Below is a small trained network, with its code and all its weights. Each question gives an input and a target symbol and asks what happens when units are switched off, that is, made to give their printed mean instead of their output.

import numpy as np


def w(rows, s, z=0):
    codes = np.array(rows[::2]) - 128.0
    scale = np.full(codes.shape[1], s)
    scale[-1] = z or s
    return codes * scale


def norm(h):
    return h / np.sqrt((h * h).mean(-1, keepdims=True) + 1e-5)


def f(y):
    return y / 2 * (1 + np.tanh(0.7978845608 * (y + 0.044715 * y**3)))


def softmax(a):
    e = np.exp(a - a.max(-1, keepdims=True))
    return e / e.sum(-1, keepdims=True)


def log_softmax(a):
    a = a - a.max(-1, keepdims=True)
    return a - np.log(np.exp(a).sum(-1, keepdims=True))


def net(x, mask):
    ids = ['ΓΨεηλω'.index(c) for c in x.split()]
    T = len(ids)
    res = E[ids] + P[:T]
    r = norm(res)
    for j in range(3):
        rows = slice(4 * j, 4 * j + 4)
        q, k, v = (r @ M[0][rows].T for M in (Q, K, V))
        z = softmax(np.where(np.tri(T) > 0, q @ k.T / 4**0.5, -1e9)) @ v
        o = O[0][rows]
        res = res + np.where(mask[j], z, o[:, -1]) @ o[:, :-1]
    y = f(norm(res) @ A[0][:, :-1].T + A[0][:, -1])
    res = res + np.where(mask[3:11], y, B[0][:, -1]) @ B[0][:, :-1]
    return log_softmax(norm(res)[-1] @ U[:, :-1].T + U[:, -1])


Q, K, V, O, A, B = {}, {}, {}, {}, {}, {}
E = w([
[117,204,111],'Γ',
[140,114,94],'Ψ',
[77,168,134],'ε',
[255,82,6],'η',
[115,106,115],'λ',
[179,170,105],'ω',
],0.0046)
P = w([
[146,101,252],'0',
[138,90,73],'1',
[125,105,78],'2',
[120,111,75],'3',
[121,115,67],'4',
[118,112,68],'5',
[114,111,66],'6',
[116,119,65],'7',
[111,118,67],'8',
[109,118,62],'9',
[111,120,66],'10',
[104,118,64],'11',
],0.0024)
Q[0] = w([
[121,106,244],'H1',
[155,110,185],'H1',
[106,124,209],'H1',
[73,131,186],'H1',
[228,167,169],'H2',
[80,134,127],'H2',
[206,99,98],'H2',
[29,161,131],'H2',
[146,93,138],'H3',
[127,120,172],'H3',
[121,116,169],'H3',
[94,148,134],'H3',
],0.011)
K[0] = w([
[124,146,18],'H1',
[152,115,38],'H1',
[88,172,20],'H1',
[25,159,55],'H1',
[115,174,68],'H2',
[109,123,190],'H2',
[208,97,4],'H2',
[86,137,254],'H2',
[73,150,130],'H3',
[90,108,158],'H3',
[64,98,117],'H3',
[130,91,147],'H3',
],0.008)
V[0] = w([
[69,145,53],'H1',
[204,2,113],'H1',
[227,170,112],'H1',
[128,206,103],'H1',
[182,82,69],'H2',
[106,168,78],'H2',
[109,171,220],'H2',
[106,156,160],'H2',
[143,212,92],'H3',
[87,197,151],'H3',
[133,108,58],'H3',
[188,122,173],'H3',
],0.0042)
O[0] = w([
[241,111,147,3],'H1',
[85,147,215,123],'H1',
[107,253,131,204],'H1',
[181,185,71,129],'H1',
[63,139,201,235],'H2',
[144,194,206,172],'H2',
[177,122,26,13],'H2',
[168,123,77,77],'H2',
[111,65,191,216],'H3',
[76,131,164,88],'H3',
[169,89,141,212],'H3',
[117,168,149,123],'H3',
],0.0035,0.0023)
A[0] = w([
[163,131,195,252],'N1',
[136,3,157,88],'N2',
[173,218,241,190],'N3',
[172,101,230,158],'N4',
[185,52,95,48],'N5',
[49,154,32,124],'N6',
[110,39,120,165],'N7',
[220,123,76,203],'N8',
],0.0032,0.0023)
B[0] = w([
[214,77,169,245],'N1',
[135,101,224,89],'N2',
[252,74,143,241],'N3',
[157,80,134,122],'N4',
[35,98,185,67],'N5',
[129,48,83,243],'N6',
[149,99,150,170],'N7',
[189,152,220,239],'N8',
],0.0024,0.0011)
U = w([
[151,130,33,41],'Γ',
[31,111,155,18],'Ψ',
[212,28,85,172],'ε',
[180,191,212,254],'η',
[59,47,118,212],'λ',
[72,254,63,48],'ω',
],0.0083,0.00066)

Each question gives the input, a string of symbols that net reads in full, and the target symbol t.
The units are the heads (4 rows each of Q, K, V and O) and the neurons (one row each of A and B). Each row of codes is followed by its name. A weight is (code - 128) times the scale printed after its matrix; where a second scale follows, it is the last column's (O, A, B and U).
mask holds one flag per unit, heads first, then neurons. A switched-off unit (its flag False) gives its mean, the last column of its rows in O or B, instead of its output. The means were averaged over made-up inputs and are rounded, as every weight is.
A unit's drop is (log p(t) with every unit on - log p(t) with that unit switched off) / (log p(t) with every unit on - log p(t) with every unit switched off).
The circuit of an input: a set's keep is (log p(t) with only the set's units on - log p(t) with every unit switched off) / (log p(t) with every unit on - log p(t) with every unit switched off). Starting from all 11 units, units are removed one at a time, each time the one whose removal leaves the highest keep (on an exact tie, the one counted first), for as long as the keep stays at least 0.8.
units of the circuit, in order: the units of the circuit, biggest drop first
k most important neurons: the k neurons with the biggest drops, biggest first
heads that matter: for each layer, one digit per head in row order, 1 if its drop is at least 0.15 and else 0, layers parted by /
drop of u: that unit's drop, to one decimal
input ω ε Γ η ω ω λ Γ λ, target ω: units of the circuit, in order	[H1]
input η η ω λ ω η ε λ Γ λ, target η: heads that matter	110
input η Ψ ω Ψ Γ, target η: 2 most important neurons	[N3, N1]
input ω η Γ λ ω ε ε, target Γ: units of the circuit, in order	[H2, H1]
input Ψ Γ η ω ε Γ η ω η Γ η ω, target Ψ: heads that matter	100
input η ω ω η ω Γ ω η η ε, target η: units of the circuit, in order	[H1, N3]
input η Ψ Γ λ ω ω Γ ε ω η η, target η: units of the circuit, in order	[H1, H2, N8]
input Γ Γ Γ λ, target Γ: heads that matter	110
input η η ω Ψ η ω λ ω Γ λ λ, target η: heads that matter	100
input η λ η η Ψ ω ω λ ω η Γ, target η: units of the circuit, in order	[H1, N3]
input ω ε η Γ ω Γ ε Ψ, target ω: drop of H1	1.0
input η λ Ψ Ψ λ λ Ψ ω η ω λ Ψ, target η: drop of H2	0.1
input Γ η ε λ, target Γ: drop of H2	0.2
input Γ η ε λ Γ ω Ψ Ψ λ ω ω ε, target Γ: units of the circuit, in order	[H2]
